Below are the code and all the weights of a small trained network. Each question names an input and a target symbol and asks about switching units off, where a switched-off unit gives its printed mean instead of its output.

import numpy as np


def w(rows, s, z=0):
    codes = np.array(rows[::2]) - 128.0
    scale = np.full(codes.shape[1], s)
    scale[-1] = z or s
    return codes * scale


def norm(h):
    return h / np.sqrt((h * h).mean(-1, keepdims=True) + 1e-5)


def f(y):
    return y / 2 * (1 + np.tanh(0.7978845608 * (y + 0.044715 * y**3)))


def softmax(a):
    e = np.exp(a - a.max(-1, keepdims=True))
    return e / e.sum(-1, keepdims=True)


def log_softmax(a):
    a = a - a.max(-1, keepdims=True)
    return a - np.log(np.exp(a).sum(-1, keepdims=True))


def net(x, mask):
    ids = ['δεθμστφω'.index(c) for c in x.split()]
    T = len(ids)
    res = E[ids] + P[:T]
    r = norm(res)
    for j in range(3):
        rows = slice(2 * j, 2 * j + 2)
        q, k, v = (r @ M[0][rows].T for M in (Q, K, V))
        z = softmax(np.where(np.tri(T) > 0, q @ k.T / 2**0.5, -1e9)) @ v
        o = O[0][rows]
        res = res + np.where(mask[j], z, o[:, -1]) @ o[:, :-1]
    y = f(norm(res) @ A[0][:, :-1].T + A[0][:, -1])
    res = res + np.where(mask[3:7], y, B[0][:, -1]) @ B[0][:, :-1]
    return log_softmax(norm(res)[-1] @ U[:, :-1].T + U[:, -1])


Q, K, V, O, A, B = {}, {}, {}, {}, {}, {}
E = w([
[142,125,103,161,163,122,188],'δ',
[93,143,180,156,105,103,117],'ε',
[100,132,124,165,148,99,115],'θ',
[200,141,123,169,82,154,110],'μ',
[118,92,192,179,153,114,166],'σ',
[96,254,90,230,90,185,112],'τ',
[121,157,139,107,47,169,178],'φ',
[56,134,118,146,136,97,162],'ω',
],0.0083)
P = w([
[147,136,142,43,174,159,90],'0',
[194,214,164,152,111,2,197],'1',
[103,92,177,160,187,218,171],'2',
[121,66,90,79,108,111,93],'3',
[176,186,126,170,86,41,179],'4',
[101,96,132,161,160,218,153],'5',
[145,80,104,100,101,115,117],'6',
[168,183,117,163,75,77,169],'7',
[73,103,153,173,174,230,149],'8',
[146,61,111,112,95,103,128],'9',
],0.0073)
Q[0] = w([
[189,241,142,175,18,28,196],'head 1',
[158,46,109,41,75,21,117],'head 1',
[155,56,119,50,101,130,116],'head 2',
[102,112,182,159,222,241,143],'head 2',
[177,2,84,46,68,21,73],'head 3',
[205,224,42,176,25,41,202],'head 3',
],0.0083)
K[0] = w([
[167,145,95,184,10,197,155],'head 1',
[110,9,127,177,82,84,181],'head 1',
[114,49,150,139,138,88,179],'head 2',
[151,121,158,43,217,149,73],'head 2',
[104,10,134,166,94,80,157],'head 3',
[159,140,92,174,31,178,170],'head 3',
],0.012)
V[0] = w([
[223,112,101,204,194,104,30],'head 1',
[199,133,219,116,10,179,130],'head 1',
[109,144,120,226,147,254,156],'head 2',
[158,15,168,118,192,155,163],'head 2',
[228,115,55,41,124,190,189],'head 3',
[146,149,74,168,170,119,210],'head 3',
],0.0074)
O[0] = w([
[229,143,108,210,206,141,28,22],'head 1',
[158,125,177,151,34,95,96,160],'head 1',
[150,189,161,254,166,122,208,55],'head 2',
[139,59,163,142,158,91,126,3],'head 2',
[165,103,51,139,63,76,192,131],'head 3',
[107,26,93,124,194,128,169,80],'head 3',
],0.0088,0.0038)
A[0] = w([
[200,142,134,156,119,123,109,182],'neuron 1',
[117,98,123,165,156,154,102,123],'neuron 2',
[156,149,87,109,201,158,63,24],'neuron 3',
[249,124,93,152,91,84,81,3],'neuron 4',
],0.013,0.005)
B[0] = w([
[38,137,93,136,184,116,134,192],'neuron 1',
[167,109,157,96,90,102,130,177],'neuron 2',
[243,176,118,32,134,133,150,255],'neuron 3',
[107,105,47,90,136,59,8,186],'neuron 4',
],0.011,0.0043)
U = w([
[168,57,60,160,133,121,198,126],'δ',
[91,180,205,101,72,157,47,9],'ε',
[211,179,120,63,138,139,145,214],'θ',
[122,124,64,139,101,71,51,171],'μ',
[144,72,219,151,139,95,123,171],'σ',
[122,220,124,211,143,139,161,179],'τ',
[144,128,124,106,2,80,197,108],'φ',
[29,127,105,58,160,161,169,7],'ω',
],0.007,0.0019)

Each question gives the input, a string of symbols that net reads in full, and the target symbol t.
The units are the heads (2 rows each of Q, K, V and O) and the neurons (one row each of A and B). Each row of codes is followed by its name. A weight is (code - 128) times the scale printed after its matrix; where a second scale follows, it is the last column's (O, A, B and U).
mask holds one flag per unit, heads first, then neurons. A switched-off unit (its flag False) gives its mean, the last column of its rows in O or B, instead of its output. The means were averaged over made-up inputs and are rounded, as every weight is.
A unit's drop is (log p(t) with every unit on - log p(t) with that unit switched off) / (log p(t) with every unit on - log p(t) with every unit switched off).
The circuit of an input: a set's keep is (log p(t) with only the set's units on - log p(t) with every unit switched off) / (log p(t) with every unit on - log p(t) with every unit switched off). Starting from all 7 units, units are removed one at a time, each time the one whose removal leaves the highest keep (on an exact tie, the one counted first), for as long as the keep stays at least 0.8.
circuit, biggest first: the units of the circuit, biggest drop first
which heads matter: for each layer, one digit per head in row order, 1 if its drop is at least 0.15 and else 0, layers parted by /
input μ τ φ φ σ τ, target μ: circuit, biggest first : head 1; neuron 4
input ε ω μ ε, target ε: circuit, biggest first : head 3
input θ φ φ φ θ ω θ θ δ σ, target σ: circuit, biggest first : head 2; head 3
input τ μ θ θ δ, target μ: circuit, biggest first : head 1; neuron 4
input ω ω τ, target ω: which heads matter : 100
input σ σ ε, target σ: which heads matter : 010
input δ θ σ σ φ φ ω, target ω: which heads matter : 100
input μ δ ε ε ω, target μ: which heads matter : 100
input δ θ ω θ θ θ θ θ ω, target δ: which heads matter : 001
input τ θ φ, target τ: which heads matter : 010
input θ θ ω μ, target μ: which heads matter : 000
input δ ε ω θ τ τ, target δ: circuit, biggest first : head 2; head 3
input θ θ σ, target θ: circuit, biggest first : head 1; neuron 3
input ε θ φ θ ε ω ε θ ω, target ε: circuit, biggest first : head 3
input σ θ ε φ μ θ ω μ τ, target σ: circuit, biggest first : head 2; neuron 2
input ε ε δ θ θ, target θ: which heads matter : 101
input σ δ θ δ θ θ, target σ: which heads matter : 010
input θ ω μ θ φ ω, target θ: which heads matter : 100
input ω ε θ δ, target δ: circuit, biggest first : head 3; head 1
input ω φ φ θ ω μ, target ω: circuit, biggest first : head 1
